array([[7590, 6709, 5232, 4648, 7693, 4472, 5284, 3167, 6688, 7184, 7555,
        6278, 5153, 6906],
       [6119, 5487, 7440, 7983, 5631, 8158, 7466, 9066, 5697, 5650, 6175,
        6658, 7518, 5711],
       [6346, 6550, 6487, 6503, 6413, 6510, 6488, 6564, 6524, 6469, 6346,
        6440, 6484, 6509],
       [6468, 6427, 6454, 6473, 6436, 6482, 6462, 6473, 6429, 6461, 6469,
        6458, 6477, 6434],
       [6628, 5768, 6757, 6972, 6278, 7044, 6812, 7242, 5936, 6088, 6662,
        6557, 6805, 6032],
       [4853, 7488, 7214, 7533, 5426, 7521, 7095, 8625, 7201, 6338, 4817,
        6449, 7231, 6775],
       [5775, 8115, 5920, 5554, 6668, 5373, 5786, 5113, 7710, 7222, 5701,
        6227, 5826, 7433],
       [6324, 6861, 6289, 6203, 6526, 6147, 6268, 6073, 6742, 6648, 6304,
        6397, 6285, 6692]]) ⇒ 6906

array([[4096, 6747, 7497, 3099, 7428, 3691],
       [4223, 5017, 5124, 3446, 1415, 3996],
       [4283, 4169, 3640, 5493, 8630, 7700],
       [5606, 9265, 4680, 6022, 3685, 2508],
       [7473, 4407, 4887, 8703, 3430, 5049]]) ⇒ 3691

array([[-39, -30,  19,  -4,   3, -14],
       [ 16,  11,  -2,   8,   0,  -4],
       [ 25,  17,   2,  12,   1,  -3],
       [ -2,  39, -38,   4,  13,  47],
       [  3,   1,   7,   0,  -4, -13]]) ⇒ -14

array([[140, 130, 122, 155, 170, 118, 216, 147, 102, 211, 164, 187, 123,
         98, 155, 125],
       [131,  92, 126, 111,  87, 140, 186, 105, 148, 123,  73, 108, 140,
        207,  80, 171],
       [ 85, 162, 118, 154, 148, 105, 120, 126, 123, 133, 116, 117, 131,
        101, 161, 119],
       [134, 180,  97, 106, 128, 109, 218, 103,  89, 241, 134, 197,  75,
         92, 187, 117],
       [166,  66, 136, 147, 170, 137, 120, 161, 115, 117, 189, 151, 130,
        110,  93, 122],
       [155,  99, 150, 165, 189, 125, 119, 185, 109, 149, 212, 167, 150,
         59, 135,  86],
       [ 73, 194, 135, 134, 112, 100, 114, 126, 136, 144,  89, 103, 157,
         98, 181,  93],
       [106, 186,  94,  85, 108, 105,  66,  85, 105, 128, 116, 127,  65,
         91, 171, 102],
       [177,  89, 124,  81, 103, 133, 174, 118, 113, 171, 140, 168, 105,
        146,  97, 120],
       [105, 160, 117, 127, 138, 108,  75, 122, 114, 124, 139, 129, 108,
         74, 159,  94],
       [121, 119, 151, 135, 113, 146,  79, 142, 153,  63, 115,  77, 165,
        151, 111, 135],
       [133, 150, 138,  96, 100, 122, 130, 127, 125, 161, 125, 141, 133,
        107, 148,  92]]) ⇒ 125

array([[5559, 5081, 4170, 4754, 4846, 5314, 5804, 5636, 6387, 5576, 7856,
        3655, 6667],
       [6510, 7073, 4985, 6768, 7662, 6559, 6762, 4584, 5837, 4500, 6162,
        5725, 4822],
       [7125, 5091, 7397, 5460, 6082, 5719, 7066, 7096, 6721, 5299, 5821,
        5379, 6016],
       [6657, 7152, 5096, 6450, 6372, 7030, 5014, 4568, 5564, 5603, 6142,
        6229, 7365],
       [6864, 6403, 7173, 4961, 2143, 3653, 6848, 9564, 5614, 7990, 7401,
        4480, 5092]]) ⇒ 6667

array([[4, 3, 6, 4, 3, 2, 8, 6],
       [4, 2, 4, 5, 4, 3, 5, 7],
       [4, 4, 4, 4, 4, 4, 4, 5],
       [4, 4, 6, 4, 2, 3, 7, 4],
       [4, 3, 4, 4, 5, 4, 4, 5],
       [4, 5, 5, 4, 3, 4, 6, 4],
       [4, 6, 6, 4, 3, 3, 6, 2],
       [5, 6, 3, 4, 5, 6, 2, 2],
       [4, 4, 5, 4, 4, 3, 5, 4],
       [4, 6, 4, 4, 5, 5, 3, 2],
       [5, 5, 4, 4, 4, 5, 3, 3],
       [4, 6, 6, 4, 3, 3, 6, 2]]) ⇒ 6

array([[110, 110, 240,  37, 118, 116, 102, 119, 109, 101,  89, 114, 118,
        110, 113],
       [117, 109, 247,  65, 112, 115, 100, 107, 111,  82,  96, 110, 139,
        106, 102],
       [117, 112,  94, 150, 109, 109, 111,  96, 116,  96, 125, 108, 138,
        110, 102],
       [116, 108,  94, 150, 101, 107, 117,  93, 116,  92, 134, 106, 115,
        110,  99],
       [108, 108, 138,  56, 109, 114, 109, 115, 110, 105, 101, 112, 100,
        110, 110],
       [117, 109, 237, 122, 111, 113, 100,  99, 115,  70, 102, 109, 161,
        106,  97],
       [108, 100, 250,  17, 100, 115, 106, 112, 112,  84,  95, 111,  79,
        106, 102],
       [108, 107, 119,  51, 104, 113, 112, 112, 113, 101, 105, 111,  85,
        109, 107],
       [108, 107, 248,  18, 109, 116, 104, 118, 109,  94,  91, 113, 102,
        107, 108]]) ⇒ 113

array([[ -27, -355, -583,  928,  492,  223],
       [  35,   53,  -33,   57,  -46,   85],
       [-224, -483, -155,  783,  907,   25],
       [  62,   56,   43,   23,   43,   45],
       [-407, -622,  185,  489, -455,  127]]) ⇒ 223
---
[[8 6 6 7]
 [2 3 3 1]
 [2 4 1 3]]: 6

[145 180 193  76 238  29]: 238

[86 71 12 90 46]: 90

[[ 29  -8   2  17 -30]
 [-12  -9 -13  -8 -11]]: 17

[[322 642 386 527 541]
 [245 738 706 858 763]]: 527

[[7680 3381 7929 1923]
 [7593 3576 7515 2813]
 [4552 7442 5080 7993]]: 7929
